The symbols move the items like this.
J747 l J385
J747 c J609
J747 x J728
J747 u J748
J590 l J390
J590 c J73
J590 x J670
J590 u J159
J81 l J299
J81 c J755
J81 x J454
J81 u J437
J482 l J852
J482 c J292
J482 x J967
J482 u J656
J140 l J967
J140 c J731
J140 x J104
J140 u J520
J379 l J912
J379 c J741
J379 x J651
J379 u J752
J920 l J700
J920 c J27
J920 x J417
J920 u J299
J342 l J202
J342 c J207
J342 x J327
J342 u J728
J454 l J920
J454 c J118
J454 x J230
J454 u J81
J871 l J785
J871 c J501
J871 x J246
J871 u J324
J752 l J178
J752 c J872
J752 x J379
J752 u J508
J202 l J908
J202 c J137
J202 x J945
J202 u J262
J54 l J665
J54 c J601
J54 x J883
J54 u J77
J412 l J230
J412 c J437
J412 x J761
J412 u J376
J832 l J609
J832 c J728
J832 x J876
J832 u J89
J391 l J748
J391 c J89
J391 x J149
J391 u J620
J27 l J382
J27 c J873
J27 x J48
J27 u J815
J324 l J160
J324 c J613
J324 x J871
J324 u J382
J918 l J599
J918 c J412
J918 x J852
J918 u J193
J728 l J262
J728 c J593
J728 x J342
J728 u J747
J376 l J454
J376 c J599
J376 x J412
J376 u J820
J620 l J876
J620 c J650
J620 x J391
J620 u J432
J432 l J832
J432 c J445
J432 x J620
J432 u J669
J300 l J62
J300 c J520
J300 x J381
J300 u J177
J77 l J487
J77 c J844
J77 x J54
J77 u J846
J188 l J520
J188 c J381
J188 x J479
J188 u J993
J731 l J193
J731 c J808
J731 x J656
J731 u J966
J501 l J620
J501 c J422
J501 x J717
J501 u J613
J846 l J411
J846 c J546
J846 x J77
J846 u J850
J193 l J843
J193 c J376
J193 x J918
J193 u J292
J599 l J118
J599 c J230
J599 x J437
J599 u J843
J821 l J712
J821 c J237
J821 x J210
J821 u J945
J544 l J731
J544 c J104
J544 x J19
J544 u J381
J808 l J376
J808 c J918
J808 x J811
J808 u J967
J230 l J417
J230 c J711
J230 x J701
J230 u J454
J912 l J674
J912 c J628
J912 x J465
J912 u J178
J634 l J669
J634 c J160
J634 x J613
J634 u J246
J177 l J104
J177 c J19
J177 x J300
J177 u J479
J210 l J245
J210 c J908
J210 x J137
J210 u J821
J26 l J544
J26 c J177
J26 x J993
J26 u J702
J477 l J741
J477 c J651
J477 x J508
J477 u J245
J681 l J300
J681 c J188
J681 x J702
J681 u J606
J422 l J650
J422 c J391
J422 x J669
J422 u J785
J711 l J48
J711 c J534
J711 x J299
J711 u J118
J641 l J984
J641 c J178
J641 x J872
J641 u J651
J815 l J120
J815 c J700
J815 x J27
J815 u J534
J79 l J850
J79 c J592
J79 x J767
J79 u J670
J748 l J207
J748 c J327
J748 x J747
J748 u J876
J19 l J656
J19 c J62
J19 x J520
J19 u J544
J487 l J993
J487 c J681
J487 x J665
J487 u J411
J712 l J641
J712 c J752
J712 x J245
J712 u J229
J945 l J229
J945 c J980
J945 x J821
J945 u J202
J609 l J821
J609 c J262
J609 x J593
J609 u J327
J170 l J479
J170 c J26
J170 x J606
J170 u J665
J606 l J177
J606 c J993
J606 x J681
J606 u J170
J89 l J327
J89 c J747
J89 x J832
J89 u J650
J811 l J412
J811 c J852
J811 x J292
J811 u J808
J650 l J342
J650 c J748
J650 x J89
J650 u J445
J245 l J872
J245 c J379
J245 x J477
J245 u J712
J178 l J168
J178 c J855
J178 x J912
J178 u J276
J844 l J681
J844 c J665
J844 x J601
J844 u J546
J417 l J873
J417 c J48
J417 x J534
J417 u J920
J628 l J79
J628 c J159
J628 x J536
J628 u J855
J855 l J670
J855 c J674
J855 x J628
J855 u J984
J876 l J593
J876 c J342
J876 x J748
J876 u J832
J62 l J811
J62 c J482
J62 x J966
J62 u J104
J701 l J534
J701 c J299
J701 x J755
J701 u J230
J229 l J651
J229 c J508
J229 x J712
J229 u J908
J761 l J701
J761 c J81
J761 x J843
J761 u J412
J702 l J381
J702 c J479
J702 x J26
J702 u J681
J674 l J367
J674 c J79
J674 x J159
J674 u J168
J820 l J81
J820 c J843
J820 x J376
J820 u J852
J534 l J924
J534 c J749
J534 x J815
J534 u J417
J381 l J966
J381 c J140
J381 x J544
J381 u J300
J850 l J601
J850 c J883
J850 x J846
J850 u J294
J207 l J137
J207 c J945
J207 x J385
J207 u J593
J327 l J945
J327 c J385
J327 x J609
J327 u J342
J592 l J883
J592 c J846
J592 x J390
J592 u J367
J382 l J717
J382 c J634
J382 x J324
J382 u J120
J299 l J749
J299 c J815
J299 x J920
J299 u J711
J852 l J437
J852 c J761
J852 x J820
J852 u J918
J993 l J19
J993 c J300
J993 x J188
J993 u J26
J908 l J379
J908 c J477
J908 x J229
J908 u J237
J149 l J747
J149 c J832
J149 x J445
J149 u J391
J104 l J808
J104 c J656
J104 x J62
J104 u J140
J367 l J54
J367 c J850
J367 x J592
J367 u J73
J873 l J634
J873 c J324
J873 x J924
J873 u J700
J883 l J170
J883 c J411
J883 x J546
J883 u J54
J924 l J613
J924 c J871
J924 x J120
J924 u J873
J292 l J761
J292 c J820
J292 x J193
J292 u J811
J437 l J711
J437 c J701
J437 x J81
J437 u J599
J262 l J237
J262 c J210
J262 x J202
J262 u J385
J601 l J702
J601 c J170
J601 x J411
J601 u J844
J966 l J292
J966 c J967
J966 x J731
J966 u J62
J390 l J546
J390 c J77
J390 x J294
J390 u J592
J48 l J324
J48 c J924
J48 x J749
J48 u J27
J294 l J844
J294 c J54
J294 x J850
J294 u J390
J479 l J140
J479 c J544
J479 x J177
J479 u J188
J613 l J432
J613 c J785
J613 x J501
J613 u J634
J665 l J188
J665 c J702
J665 x J170
J665 u J487
J118 l J27
J118 c J417
J118 x J711
J118 u J755
J160 l J149
J160 c J432
J160 x J785
J160 u J717
J843 l J755
J843 c J454
J843 x J599
J843 u J761
J980 l J508
J980 c J712
J980 x J237
J980 u J137
J717 l J391
J717 c J669
J717 x J160
J717 u J501
J546 l J606
J546 c J487
J546 x J844
J546 u J883
J411 l J26
J411 c J606
J411 x J487
J411 u J601
J445 l J728
J445 c J876
J445 x J650
J445 u J149
J656 l J918
J656 c J811
J656 x J482
J656 u J731
J73 l J77
J73 c J294
J73 x J367
J73 u J767
J465 l J159
J465 c J536
J465 x J984
J465 u J912
J120 l J501
J120 c J246
J120 x J382
J120 u J924
J137 l J477
J137 c J229
J137 x J980
J137 u J210
J670 l J294
J670 c J367
J670 x J79
J670 u J590
J593 l J210
J593 c J202
J593 x J207
J593 u J609
J741 l J628
J741 c J465
J741 x J276
J741 u J872
J159 l J592
J159 c J767
J159 x J590
J159 u J674
J276 l J536
J276 c J984
J276 x J178
J276 u J741
J385 l J980
J385 c J821
J385 x J262
J385 u J207
J168 l J73
J168 c J670
J168 x J674
J168 u J536
J520 l J482
J520 c J966
J520 x J140
J520 u J19
J669 l J89
J669 c J149
J669 x J432
J669 u J422
J237 l J752
J237 c J245
J237 x J908
J237 u J980
J700 l J246
J700 c J382
J700 x J873
J700 u J749
J872 l J855
J872 c J912
J872 x J741
J872 u J641
J767 l J846
J767 c J390
J767 x J73
J767 u J79
J749 l J871
J749 c J120
J749 x J700
J749 u J48
J536 l J767
J536 c J590
J536 x J168
J536 u J628
J508 l J276
J508 c J641
J508 x J752
J508 u J477
J755 l J815
J755 c J920
J755 x J118
J755 u J701
J967 l J820
J967 c J193
J967 x J808
J967 u J482
J651 l J465
J651 c J276
J651 x J641
J651 u J379
J984 l J590
J984 c J168
J984 x J855
J984 u J465
J785 l J445
J785 c J620
J785 x J422
J785 u J160
J246 l J422
J246 c J717
J246 x J634
J246 u J871

The rows follow the links: the fewer symbols apart two items are, the more alike their rows tend to be.

Each row, then its item:
 -75    86   -72   -49    -4   -26     1     1    61    42    94    -9    40    34    -2   -25    35   -41     3    26    86    -9   -27    83   -92    15   -17     6    32    37    11    -8    25   -33   -15   -17    -9  -118  -108   -16    66    -2     1     7   -29    56    25    18    -2   -65    -5    86    11   -63   -42   -66    64    17   -57     8     2     0   -24; item J482
 108   -86    84    31    30   -16    39    -9   -57   -63   -34   -29   -22    -9     1    32     3    67     7   -22  -104    24    14   -87    40    20    -4     2   -45   -49    14     1    21    56    32     9   -11    74   121     9   -32    33    11     7    26   -76    -6   -56   -17    82    51   -60     4    81    42    38   -45    22    60   -25     5    -9    40; item J747
 114   -68    76    15    45   -43    61   -11   -44   -65    16   -48    -3     9     3    32    30    73    12   -15   -99    28    -1   -77    -6    40   -21     9   -46   -49    32    -6    48    62    37     2   -25    30   107     1    -2    48    15    17    18   -77     8   -73   -26    80    74   -32    18    77    37    11   -26    45    48   -34     9   -14    43; item J391
-114    60   -71    -7   -48    51   -67    11    40    64   -32    54    -4   -17    -2   -27   -38   -73   -15    12    96   -29     4    72    19   -44    23   -10    48    49   -35     7   -55   -65   -38    -1    29   -14  -103     3    -8   -51   -17   -20   -16    75   -13    78    32   -76   -83    23   -18   -72   -34    -3    20   -52   -43    34   -10    18   -41; item J487
 106   -40    57    -6    54   -64    76   -13   -27   -59    63   -65    15    30     3    26    55    70    17    -6   -82    28   -13   -55   -48    55   -33    14   -41   -41    45   -11    69    59    39    -5   -35   -17    83    -7    26    58    19    26    11   -68    23   -82   -34    66    91    -1    26    62    25   -19    -2    63    33   -36    12   -20    38; item J501
-111    53   -65    -3   -50    56   -70    13    37    63   -45    60   -10   -21     0   -29   -45   -72   -16    12    91   -29     8    65    30   -51    26   -11    46    46   -40     9   -62   -61   -38     0    31    -2   -96     5   -16   -55   -16   -23   -14    73   -17    81    31   -74   -87    14   -22   -70   -33     3    13   -57   -41    35   -12    18   -42; item J601
 102   -85    83    38    24    -3    28    -8   -60   -58   -49   -18   -26   -17     2    31    -9    62     4   -25  -102    21    18   -90    56     7     1    -2   -43   -46     8     3     8    49    29    12    -8    89   120    10   -42    27     8     3    27   -73   -11   -48   -12    81    41   -68     0    77    44    48   -52    13    61   -22     5    -7    36; item J327
 113   -55    66     4    49   -55    70   -14   -38   -65    40   -56     6    19     4    28    42    72    16   -12   -92    29    -6   -66   -30    48   -28    10   -45   -47    37    -9    62    62    37     0   -30     7    99    -2    14    55    16    22    15   -75    17   -80   -32    74    84   -16    23    70    31    -3   -13    56    40   -34    10   -20    41; item J422
-100    88   -82   -38   -23     2   -29     6    60    58    53    16    28    17    -2   -30     8   -61    -5    25   103   -21   -17    90   -58    -6    -2     0    42    45    -7    -2    -4   -50   -27   -12     6   -91  -121   -10    45   -21    -7    -5   -29    73    12    46     9   -79   -37    71     0   -77   -43   -49    53   -12   -60    22    -3     9   -35; item J19
 -92    88   -79   -45   -15    -8   -16     4    61    51    70     9    32    25    -1   -29    21   -56    -1    26    97   -17   -22    88   -72     1    -9     3    38    43     0    -6     6   -46   -23   -15    -1  -103  -119   -14    52   -18    -3     2   -27    67    18    35     5   -76   -24    79     5   -72   -42   -57    57    -1   -62    17    -1     6   -31; item J104
 -94    88   -81   -43   -16    -5   -20     3    61    53    63    11    33    19    -2   -29    17   -56    -1    25    98   -18   -21    89   -66    -2    -7     3    40    45    -3    -4     2   -47   -26   -13     1   -98  -119   -13    50   -19    -6     0   -27    70    16    39     9   -77   -32    75     3   -74   -45   -56    56    -4   -60    19    -3     5   -35; item J140
  27    38   -12   -46    44   -76    65    -8    28   -13   131   -62    49    52     3     1    75    23    19    19     3    16   -36    24  -120    62   -42    18    -8    -5    47   -17    79    22    16   -16   -38  -114   -20   -20    79    47    17    27   -17    -8    39   -53   -31    -1    72    71    31    -3   -12   -73    51    67   -23   -22    12   -18    10; item J118
  23    43   -16   -48    40   -77    63    -9    30   -14   131   -58    52    54     1    -1    74    19    18    18     9    13   -36    29  -122    61   -40    17    -5    -2    45   -16    81    20    16   -18   -37  -117   -26   -18    78    44    15    24   -17    -6    41   -51   -29    -4    68    75    30    -7   -15   -72    53    65   -25   -20    13   -16    10; item J755
 -63    -9   -17    32   -54    81   -77    13    -5    36  -119    70   -42   -47    -3   -13   -74   -47   -20   -10    34   -23    30     7   102   -64    42   -18    24    23   -49    16   -85   -41   -26    15    41    86   -22    17   -66   -57   -20   -27     7    36   -38    71    35   -27   -88   -48   -32   -26    -4    58   -35   -72     4    28   -13    20   -24; item J590
  66   -84    68    52     0    32    -8    -1   -59   -37  -102    14   -46   -36     2    23   -39    38    -5   -25   -81     8    30   -80    99   -22    21    -8   -27   -34   -16    11   -32    29    13    19    13   121   101    16   -69     0    -3   -11    29   -55   -27   -13     5    64    -1   -87   -13    63    39    72   -64   -20    60    -8    -2     1    23; item J137
  38   -76    54    55   -16    51   -29     4   -52   -20  -120    33   -52   -44     0    17   -57    17   -10   -28   -61     2    35   -66   114   -37    31   -11   -17   -20   -28    12   -48    14     3    19    23   129    81    17   -77   -19    -8   -18    27   -37   -36    12    15    44   -26   -88   -21    47    32    77   -66   -39    49     3    -6     7    13; item J245
 115   -73    79    20    38   -32    53    -9   -49   -63    -3   -43   -10     5     4    32    21    72    10   -18  -102    26     4   -83    10    32   -14     7   -47   -49    27    -3    37    60    34     4   -20    46   116     2   -13    42    13    15    21   -78     3   -71   -23    81    66   -42    12    77    40    23   -33    39    53   -30    10   -15    42; item J650
  77   -87    75    49     5    25    -2    -4   -62   -43   -91     8   -42   -32     0    26   -35    43    -2   -30   -86    11    27   -86    90   -14    18    -8   -33   -37   -11    10   -24    34    17    17     9   117   109    15   -65     3    -1    -6    29   -58   -23   -18     2    67     8   -85    -9    67    40    67   -62   -14    59    -9    -1     1    27; item J821
   3   -58    33    52   -33    70   -52     7   -41    -1  -131    49   -51   -50     0     8   -69    -5   -14   -23   -29    -7    35   -46   123   -51    37   -15    -6    -7   -42    15   -72    -6    -9    19    31   126    49    21   -80   -35   -14   -22    21   -10   -39    38    25    20   -54   -82   -27    21    23    77   -59   -57    37    15    -9    11    -2; item J872
 -88    16   -38    21   -55    77   -80    14    10    51   -95    70   -32   -41    -3   -18   -67   -59   -22    -2    58   -27    24    31    80   -64    41   -16    34    35   -51    15   -83   -52   -34    10    40    55   -55    13   -53   -60   -20   -27    -1    53   -35    82    35   -49   -93   -26   -31   -45   -14    39   -18   -71   -15    35   -14    20   -33; item J592
   6   -59    37    53   -31    68   -48     8   -42    -5  -130    48   -51   -48    -1     9   -67     0   -15   -24   -33    -7    36   -49   121   -51    35   -15    -6    -9   -39    14   -68    -4    -5    18    32   127    53    20   -84   -32   -12   -21    23   -15   -37    34    23    24   -51   -84   -26    24    26    78   -62   -54    41    12   -10    13     1; item J641
  62   -84    68    51    -5    34   -11     1   -57   -35  -104    18   -43   -38     0    23   -43    36    -5   -28   -78     6    29   -78    98   -24    21   -10   -28   -33   -17     9   -36    26    12    19    15   123   101    17   -72    -4    -4   -11    30   -52   -30    -9     7    61    -8   -89   -13    59    38    72   -64   -23    57    -4    -4     3    22; item J980
 -79     3   -29    28   -56    79   -79    13     2    42  -107    70   -37   -43    -2   -17   -71   -53   -19    -6    46   -24    28    18    92   -64    41   -18    28    27   -50    16   -84   -46   -33    12    44    72   -40    15   -60   -60   -20   -29     2    45   -35    77    38   -40   -91   -40   -30   -37    -9    48   -27   -73    -5    33   -15    19   -30; item J767
-115    61   -73   -12   -46    49   -64    10    42    66   -26    52    -4   -14    -1   -29   -36   -74   -14    14    97   -29     5    74    15   -43    24    -9    47    48   -34     5   -52   -62   -37     0    28   -20  -106     2    -5   -52   -16   -20   -18    75   -13    76    27   -77   -80    25   -17   -75   -36    -5    19   -50   -44    34   -10    16   -43; item J665
  13   -62    39    53   -27    66   -47     5   -45    -7  -130    46   -52   -52     0     9   -66     3   -14   -27   -36    -6    36   -53   121   -46    35   -14    -8   -13   -37    15   -67     0    -4    18    31   128    60    21   -81   -31   -13   -22    22   -19   -38    29    24    28   -45   -88   -26    29    26    79   -64   -50    40    12    -8    13     3; item J651
-113    56   -68    -6   -50    52   -70    13    37    65   -38    57    -7   -17    -3   -27   -42   -74   -16    12    93   -29     5    66    24   -46    25   -13    47    48   -38     7   -57   -63   -38     2    30    -8   -99     2   -10   -53   -16   -23   -15    73   -15    79    29   -74   -84    17   -19   -71   -33     0    17   -54   -44    35   -14    17   -40; item J411
 -54    82   -65   -53     8   -40    18    -2    56    30   110   -21    47    39     1   -24    48   -31     6    29    73    -4   -31    75  -106    28   -26    10    26    28    22   -11    42   -22    -9   -16   -16  -127   -93   -17    73     9     5    11   -29    47    30     2    -8   -55    11    90    17   -55   -37   -74    64    26   -55     5     6    -3   -17; item J292

Each walk starts at a row. The symbols on each line, taken left to right, move it on to the next item.
Each answer is a row, close to the row of the item it stands for.
new walk
-109    82   -83   -29   -36    20   -43     9    56    63    22    32    18     5    -2   -31    -9   -69    -9    22   106   -22   -10    87   -30   -20     7    -2    46    49   -18     0   -25   -57   -33    -8    13   -66  -117    -7    24   -35   -10    -9   -26    76     4    58    17   -81   -57    55    -7   -77   -41   -36    41   -29   -57    30    -7    12   -41
l l x u x c x ->  -40    76   -56   -54    16   -49    27    -3    53    24   119   -31    50    45     1   -20    53   -19    11    26    60    -3   -33    68  -113    36   -29    11    19    25    28   -13    51   -13    -5   -20   -22  -129   -82   -19    78    17     8    14   -24    39    36    -9   -14   -47    26    90    21   -47   -32   -77    65    36   -52    -2     7    -5   -13
l x x x u u c x c ->   47    23     4   -41    48   -81    73   -11    17   -27   125   -66    45    51     1     6    75    36    20    14   -17    20   -32     8  -112    62   -42    18   -18   -12    49   -17    83    33    23   -15   -42  -100     3   -17    74    53    18    30   -10   -25    40   -65   -33    17    80    61    32    13    -4   -64    42    70   -12   -26    12   -17    19
new walk
 107   -85    83    34    29   -13    36    -7   -56   -60   -38   -25   -24    -9     3    31    -2    67     5   -24  -103    22    14   -90    43    16    -3     3   -44   -47    11     1    15    54    30     9   -11    79   121     8   -35    29     7     8    26   -75    -8   -53   -14    82    48   -63     4    80    44    42   -46    20    59   -25     5   -10    38
u x u u u x ->  110   -82    82    31    32   -17    42    -8   -55   -62   -26   -31   -17    -6     2    31     7    67     8   -23  -104    23    10   -87    33    20    -6     3   -45   -48    17     0    23    57    31     9   -14    68   120     6   -28    34    10     9    26   -77    -4   -58   -18    82    55   -57     7    80    43    35   -42    28    56   -27     6   -12    40
l u c c x c u ->   47   -78    60    52   -11    45   -20     3   -54   -29  -113    26   -48   -42     1    18   -52    26    -8   -27   -68     2    33   -74   109   -32    26   -10   -23   -26   -24    11   -43    18     7    18    21   129    89    16   -76   -13    -7   -13    27   -42   -32     4    10    52   -19   -89   -18    52    37    76   -65   -33    53    -3    -4     5    15
new walk
  24   -69    46    55   -23    59   -39     6   -50   -12  -126    42   -52   -47     2    13   -62     9    -9   -27   -46    -1    35   -59   120   -46    33   -12   -10   -15   -36    14   -61     6    -1    19    27   131    69    18   -82   -28   -11   -20    26   -25   -38    23    19    35   -41   -86   -22    36    28    79   -64   -48    47     7    -9     9     8
x u u l l l u ->  -74    -2   -24    30   -53    80   -79    14    -1    42  -111    71   -38   -47    -3   -13   -72   -50   -20    -8    42   -25    28    14    97   -67    43   -18    27    25   -50    17   -84   -45   -30    13    40    79   -32    16   -62   -60   -20   -29     4    41   -36    75    35   -35   -91   -42   -32   -32    -7    50   -30   -73    -4    32   -15    20   -27
x c c x u -> -102    34   -54     8   -53    69   -78    15    24    59   -71    67   -20   -32    -2   -23   -58   -67   -19     4    78   -29    15    51    56   -59    34   -12    40    39   -45    12   -75   -57   -37     6    39    28   -76     8   -35   -59   -19   -24    -7    63   -25    83    36   -62   -90    -6   -27   -58   -23    21    -2   -64   -28    37   -12    21   -39
new walk
  17    46   -19   -48    41   -74    59    -9    32   -10   134   -58    49    54     2    -3    72    18    18    20    14    13   -35    32  -120    58   -40    15    -4     1    45   -15    75    19    15   -19   -36  -120   -30   -19    81    43    16    27   -17    -1    41   -47   -29    -8    65    78    29    -9   -16   -75    55    63   -28   -17    12   -14     8
u l c x x l l l l ->  103   -86    81    37    26    -9    33    -6   -57   -59   -43   -22   -26   -14     2    30    -4    64     4   -24  -104    21    15   -89    49    12     0     2   -44   -49    10     1    11    53    30    12    -7    85   119    10   -39    27     8     6    28   -73    -9   -51   -13    79    43   -68     1    78    44    46   -49    17    59   -23     5    -8    36
u c u l c l u ->   27   -72    50    53   -18    58   -36     8   -50   -16  -124    38   -50   -49     0    15   -61    10   -12   -24   -51    -2    33   -62   117   -42    34   -13   -14   -18   -33    14   -59     7     1    21    26   129    72    19   -80   -24   -11   -19    26   -28   -35    17    18    38   -35   -87   -22    39    30    77   -64   -41    46     6    -7    10     8
new walk
 -77    87   -76   -47    -4   -23    -1     1    60    45    88    -5    41    30     1   -26    32   -42     2    29    87   -14   -25    86   -88    13   -15     6    34    39    10    -7    22   -36   -18   -16    -9  -114  -110   -16    62    -6     0     6   -29    62    24    22    -1   -67    -8    84     9   -66   -41   -68    62    13   -59    10    -1     1   -27
u l l l u c l ->   70     2    22   -31    52   -80    78   -15     3   -40   114   -69    38    44     3    12    72    47    20     9   -39    24   -29   -12  -100    66   -43    18   -27   -26    51   -15    84    46    29   -14   -40   -79    30   -14    63    57    19    27    -3   -41    36   -75   -36    33    89    45    31    29     6   -53    31    73     2   -29    14   -19    26
x x c x x c u x ->  108   -43    60    -3    52   -62    74   -14   -30   -60    58   -63    13    26     4    25    50    71    18    -7   -84    29   -13   -56   -44    53   -31    15   -42   -43    42   -10    67    61    36    -4   -34   -10    89    -6    25    57    17    24    14   -68    21   -82   -33    68    88    -2    24    62    27   -13    -5    61    34   -37    14   -19    41
new walk
 -31    74   -50   -54    19   -55    34    -2    49    17   123   -37    51    46     1   -14    59   -11    12    26    53     2   -34    64  -115    41   -32    10    16    21    32   -13    57   -10    -2   -19   -24  -130   -77   -19    79    23     8    20   -26    31    34   -17   -16   -38    34    88    23   -40   -29   -77    66    42   -47    -3     7    -7    -8
x x c x x c u x ->   32    33    -7   -44    44   -77    68   -11    24   -17   132   -61    49    53     2     3    75    26    18    18    -3    15   -34    19  -118    62   -41    19   -13    -6    48   -17    82    26    19   -18   -39  -111   -14   -19    78    48    18    27   -15   -11    40   -56   -31     5    73    70    31     1   -10   -71    48    66   -22   -23    14   -18    12
u u c l u c u u u ->   76    -1    26   -29    54   -81    80   -13    -1   -40   111   -69    36    46     2    13    74    53    20     8   -45    23   -27   -18   -95    66   -41    16   -28   -27    51   -15    81    47    29   -12   -42   -74    34   -14    59    58    20    28    -4   -44    35   -77   -35    37    90    41    31    35     9   -49    29    71     3   -32    16   -21    29
new walk
  51    18     7   -39    48   -79    74   -11    14   -28   124   -67    46    50     2     7    74    40    19    14   -20    21   -32     4  -111    64   -43    17   -20   -17    50   -16    86    35    23   -14   -40   -94     7   -18    72    54    19    28   -11   -26    38   -67   -34    19    82    57    32    16    -2   -63    40    71   -11   -27    16   -20    21
x c x c l ->  110   -50    64    -1    52   -61    73   -12   -34   -61    51   -62    15    23     0    27    50    70    19    -8   -86    30   -11   -60   -38    54   -31    12   -44   -45    40    -8    65    62    37    -4   -35    -6    92    -5    21    58    17    23    14   -70    19   -82   -33    70    88    -8    24    65    28   -11    -7    58    36   -35    13   -18    39
u c u c u u l u x ->  113   -78    82    28    37   -26    48    -7   -53   -64   -14   -37   -15    -1     2    30    14    70    12   -19  -103    26     8   -84    22    27   -11     6   -45   -49    22    -2    32    59    33     7   -17    57   119     4   -22    40    11    12    23   -76    -1   -65   -21    83    61   -48     9    79    40    31   -38    34    55   -27    10   -14    41
new walk
   2    53   -29   -52    31   -70    53    -6    39    -1   132   -50    51    51     0    -8    71     6    14    23    27     9   -36    44  -121    53   -39    16     3     6    41   -15    72     9    10   -19   -32  -125   -48   -19    82    36    14    24   -21     8    38   -40   -25   -19    54    83    27   -19   -20   -79    60    59   -36   -16    11   -11     3
x c x c l ->   82   -10    35   -25    53   -77    80   -14    -7   -44   102   -71    33    42     3    16    72    54    20     5   -56    25   -24   -25   -88    65   -40    16   -31   -31    51   -14    81    50    33   -10   -41   -62    47   -15    55    59    20    30    -1   -50    35   -77   -37    44    92    35    31    41    11   -42    22    72    11   -35    14   -20    32
u u u x l ->   98   -31    50   -12    55   -70    77   -15   -19   -57    81   -68    23    36     2    23    60    65    20    -3   -70    27   -19   -44   -65    59   -34    16   -39   -40    46   -13    75    57    37    -7   -39   -35    71   -10    38    58    20    29     8   -61    27   -83   -37    59    92    14    27    55    21   -26     8    68    24   -35    13   -19    36
new walk
 -84    89   -78   -47   -10   -16    -9     3    62    49    81     0    37    28    -2   -27    26   -50    -1    27    94   -16   -25    87   -81     8   -12     4    38    40     5    -8    16   -40   -20   -15    -4  -109  -113   -13    59   -11    -1     4   -28    63    22    29     3   -70   -16    82     7   -70   -42   -62    61     5   -61    16    -1     2   -32
u l u u c c x x u ->  -27    71   -48   -53    22   -59    37    -4    48    15   126   -39    49    48     0   -13    63   -11    13    28    50     2   -35    59  -118    43   -33    11    13    19    32   -14    59    -7     0   -18   -29  -129   -71   -22    80    25    10    18   -26    27    36   -20   -17   -37    39    88    23   -37   -30   -77    64    46   -44    -5     7    -9    -8
c l x x u u c l c ->   97   -26    48   -15    54   -73    80   -15   -17   -53    85   -69    25    36     2    21    62    67    19    -1   -69    29   -19   -42   -70    61   -37    16   -35   -38    49   -14    78    57    35    -6   -40   -43    66   -10    44    60    19    26     5   -58    28   -83   -38    54    92    17    28    50    19   -32    10    69    20   -34    14   -19    36
